Below are the code and all the weights of a small trained network. Each question names an input and a class and asks about switching units off, where a switched-off unit gives its printed mean instead of its output.

import numpy as np


def w(rows, s, z=0):
    codes = np.array(rows[::2]) - 128.0
    scale = np.full(codes.shape[1], s)
    scale[-1] = z or s
    return codes * scale


def f(y):
    return np.maximum(y, 0)


def log_softmax(a):
    a = a - a.max(-1, keepdims=True)
    return a - np.log(np.exp(a).sum(-1, keepdims=True))


def net(x, mask):
    res = np.array(x, float).reshape(1, 4) / 4 @ E
    y = f(res @ A[0][:, :-1].T + A[0][:, -1])
    res = res + np.where(mask, y, B[0][:, -1]) @ B[0][:, :-1]
    return log_softmax(res[-1] @ U[:, :-1].T + U[:, -1])


A, B = {}, {}
E = w([
[185,155,146,32],'x0',
[128,253,130,204],'x1',
[182,119,83,174],'x2',
[79,139,1,106],'x3',
],0.0082)
A[0] = w([
[162,132,128,130,127],'n0',
[100,61,75,34,209],'n1',
[116,128,181,126,245],'n2',
[178,77,173,191,76],'n3',
[133,149,137,146,133],'n4',
[203,127,76,127,57],'n5',
[213,187,137,161,34],'n6',
[131,119,64,149,222],'n7',
[91,144,118,184,177],'n8',
[34,169,181,129,78],'n9',
[144,134,152,147,98],'n10',
[101,121,7,183,245],'n11',
[88,135,96,147,231],'n12',
[23,184,187,123,99],'n13',
[149,165,136,151,53],'n14',
[96,133,225,37,108],'n15',
[90,83,102,171,157],'n16',
[93,207,120,119,60],'n17',
[81,109,148,173,196],'n18',
[109,101,114,58,243],'n19',
[130,56,75,43,136],'n20',
[99,173,168,120,106],'n21',
[178,43,120,159,178],'n22',
[134,159,53,231,203],'n23',
[153,109,30,180,84],'n24',
[204,131,120,117,251],'n25',
[149,162,158,145,173],'n26',
[175,197,115,148,187],'n27',
[152,53,150,203,131],'n28',
[134,75,143,165,69],'n29',
[118,159,91,50,182],'n30',
[43,151,117,112,87],'n31',
],0.012,0.0015)
B[0] = w([
[122,125,134,101,149],'n0',
[146,55,66,58,255],'n1',
[160,131,163,153,187],'n2',
[98,69,179,120,203],'n3',
[154,131,129,120,160],'n4',
[160,156,163,120,171],'n5',
[170,141,181,50,211],'n6',
[122,160,76,137,187],'n7',
[135,136,112,157,193],'n8',
[81,185,161,146,182],'n9',
[115,117,149,120,158],'n10',
[77,187,5,167,244],'n11',
[79,152,90,128,179],'n12',
[99,199,182,139,194],'n13',
[162,127,120,101,171],'n14',
[236,140,118,201,247],'n15',
[106,126,100,170,182],'n16',
[98,138,112,137,191],'n17',
[106,126,135,155,183],'n18',
[142,96,109,97,214],'n19',
[200,65,87,86,243],'n20',
[145,167,156,135,172],'n21',
[136,72,167,156,200],'n22',
[192,187,37,166,254],'n23',
[173,175,94,200,203],'n24',
[166,131,160,73,187],'n25',
[137,141,176,110,184],'n26',
[183,175,132,76,214],'n27',
[107,61,171,179,206],'n28',
[127,78,141,158,170],'n29',
[120,53,131,134,204],'n30',
[49,132,97,103,171],'n31',
],0.026,0.0078)
U = w([
[183,65,71,82,159],'0',
[100,33,185,231,130],'1',
[47,155,63,73,116],'2',
[86,254,217,189,208],'3',
[155,177,149,46,186],'4',
[12,141,212,100,3],'5',
[142,186,36,213,121],'6',
],0.0087,0.0019)

Each question gives the input, the list of numbers given to net, and the class t.
The units are the neurons (one row each of A and B). Each row of codes is followed by its name. A weight is (code - 128) times the scale printed after its matrix; where a second scale follows, it is the last column's (A, B and U).
mask holds one flag per neuron, in row order. A switched-off neuron (its flag False) gives its mean, the last column of its row in B, instead of its output. The means were averaged over made-up inputs and are rounded, as every weight is.
A unit's drop is (log p(t) with every unit on - log p(t) with that unit switched off) / (log p(t) with every unit on - log p(t) with every unit switched off).
The circuit of an input: a set's keep is (log p(t) with only the set's units on - log p(t) with every unit switched off) / (log p(t) with every unit on - log p(t) with every unit switched off). Starting from the 12 units with the biggest drops (on a tie, the unit counted first), units are removed one at a time, each time the one whose removal leaves the highest keep (on an exact tie, the one counted first), for as long as the keep stays at least 0.8.
circuit, biggest first: the units of the circuit, biggest drop first
k most important neurons: the k neurons with the biggest drops, biggest first
drop of u: that unit's drop, to one decimal
input [-4,-1,-6,3], class 2: circuit, biggest first	[n15 n31]
input [7,7,-1,-5], class 4: circuit, biggest first	[n6]
input [-7,-3,-8,5], class 2: 2 most important neurons	[n15 n31]
input [-4,-1,5,-2], class 1: 3 most important neurons	[n28 n3 n22]
input [-4,3,7,-6], class 1: 2 most important neurons	[n28 n3]
input [6,1,1,0], class 4: 2 most important neurons	[n1 n20]
input [0,4,1,-6], class 3: 3 most important neurons	[n1 n20 n19]
input [1,6,-7,5], class 3: 2 most important neurons	[n13 n1]
input [-2,4,2,-7], class 3: 2 most important neurons	[n1 n20]
input [3,-1,-6,-3], class 3: drop of n20	0.2
input [-8,5,-7,0], class 3: drop of n13	0.2
input [0,-2,-2,-3], class 1: drop of n13	0.0
